Here is a tiny trained network, its code and every weight. The questions are about switching its units off for an input and a class, where a switched-off unit gives its printed mean instead of its output.

import numpy as np


def w(rows, s, z=0):
    codes = np.array(rows[::2]) - 128.0
    scale = np.full(codes.shape[1], s)
    scale[-1] = z or s
    return codes * scale


def f(y):
    return np.maximum(y, 0)


def log_softmax(a):
    a = a - a.max(-1, keepdims=True)
    return a - np.log(np.exp(a).sum(-1, keepdims=True))


def net(x, mask):
    res = np.array(x, float).reshape(1, 4) / 4 @ E
    y = f(res @ A[0][:, :-1].T + A[0][:, -1])
    res = res + np.where(mask, y, B[0][:, -1]) @ B[0][:, :-1]
    return log_softmax(res[-1] @ U[:, :-1].T + U[:, -1])


A, B = {}, {}
E = w([
[202,215,96,128,190,173,162,192,149],'x0',
[204,169,200,252,70,242,171,203,79],'x1',
[62,119,111,3,15,209,208,120,194],'x2',
[254,32,228,161,66,60,75,92,75],'x3',
],0.0082)
A[0] = w([
[116,30,194,120,86,88,69,70,74,138],'N0',
[76,124,151,90,83,156,172,110,173,175],'N1',
[161,69,126,140,80,71,91,87,96,172],'N2',
[125,100,101,153,132,147,130,113,135,24],'N3',
[171,172,148,138,135,209,153,209,64,163],'N4',
[126,89,140,140,114,116,120,131,144,60],'N5',
[56,95,60,107,170,171,141,114,131,192],'N6',
[165,157,139,183,123,178,136,120,85,137],'N7',
[92,160,113,155,150,169,132,73,152,133],'N8',
[133,140,106,115,93,201,178,167,161,186],'N9',
[123,156,166,95,86,167,153,93,184,142],'N10',
[106,11,157,164,74,108,79,73,116,159],'N11',
[96,193,86,91,127,174,175,150,163,202],'N12',
[168,186,124,181,153,172,138,184,115,212],'N13',
[194,158,153,200,103,108,168,181,103,192],'N14',
[55,120,124,120,90,127,181,143,191,106],'N15',
[153,82,151,131,147,80,91,94,139,254],'N16',
[129,151,55,132,191,74,74,85,123,237],'N17',
],0.011,0.0027)
B[0] = w([
[75,38,206,107,143,167,86,8,90,250],'N0',
[122,153,132,129,119,200,200,120,55,204],'N1',
[63,34,202,68,135,168,98,49,68,223],'N2',
[123,144,104,126,105,145,110,110,127,128],'N3',
[177,178,246,171,11,70,91,238,145,211],'N4',
[114,87,147,141,127,127,99,133,137,148],'N5',
[92,178,41,190,168,117,175,61,185,213],'N6',
[155,156,210,144,110,132,57,162,156,188],'N7',
[86,167,132,186,129,149,144,149,183,166],'N8',
[187,120,135,126,45,198,168,189,99,198],'N9',
[172,61,112,73,85,120,189,163,110,181],'N10',
[34,48,238,114,130,177,110,66,77,233],'N11',
[126,177,95,174,82,198,196,147,212,225],'N12',
[149,238,182,165,66,92,75,200,150,208],'N13',
[117,162,221,70,87,123,1,148,130,214],'N14',
[150,108,143,162,89,136,189,125,182,197],'N15',
[124,86,154,35,171,128,56,125,81,217],'N16',
[90,177,29,121,253,47,51,155,120,231],'N17',
],0.0066,0.015)
U = w([
[167,139,105,141,65,223,255,146,160,60],'0',
[187,180,208,169,67,132,51,200,147,116],'1',
[137,128,45,77,229,19,46,144,112,253],'2',
[76,25,191,103,156,190,79,23,71,95],'3',
[62,190,59,220,194,112,144,109,206,87],'4',
],0.0076,0.0012)

Each question gives the input, the list of numbers given to net, and the class t.
The units are the neurons (one row each of A and B). Each row of codes is followed by its name. A weight is (code - 128) times the scale printed after its matrix; where a second scale follows, it is the last column's (A, B and U).
mask holds one flag per neuron, in row order. A switched-off neuron (its flag False) gives its mean, the last column of its row in B, instead of its output. The means were averaged over made-up inputs and are rounded, as every weight is.
A unit's drop is (log p(t) with every unit on - log p(t) with that unit switched off) / (log p(t) with every unit on - log p(t) with every unit switched off).
The circuit of an input: a set's keep is (log p(t) with only the set's units on - log p(t) with every unit switched off) / (log p(t) with every unit on - log p(t) with every unit switched off). Starting from the 12 units with the biggest drops (on a tie, the unit counted first), units are removed one at a time, each time the one whose removal leaves the highest keep (on an exact tie, the one counted first), for as long as the keep stays at least 0.8.
circuit, biggest first: the units of the circuit, biggest drop first
k most important neurons: the k neurons with the biggest drops, biggest first
drop when u is switched off: that unit's drop, to one decimal
input [-6,-7,4,-6], class 4: circuit, biggest first	(N6)
input [-8,-6,2,-5], class 4: circuit, biggest first	(N6 N2)
input [-1,-4,-1,-2], class 2: 2 most important neurons	(N12 N17)
input [8,-6,-7,8], class 2: 3 most important neurons	(N17 N11 N1)
input [5,-6,-7,-6], class 4: 2 most important neurons	(N6 N16)
input [-8,-7,-7,-8], class 2: 2 most important neurons	(N17 N12)
input [6,-7,3,-8], class 4: 2 most important neurons	(N6 N17)
input [-4,6,4,0], class 1: 2 most important neurons	(N4 N6)
input [8,-8,5,-1], class 0: drop when N12 is switched off	0.2
input [-2,3,-3,0], class 1: drop when N9 is switched off	0.0
input [-3,-3,-7,-6], class 2: drop when N12 is switched off	0.2
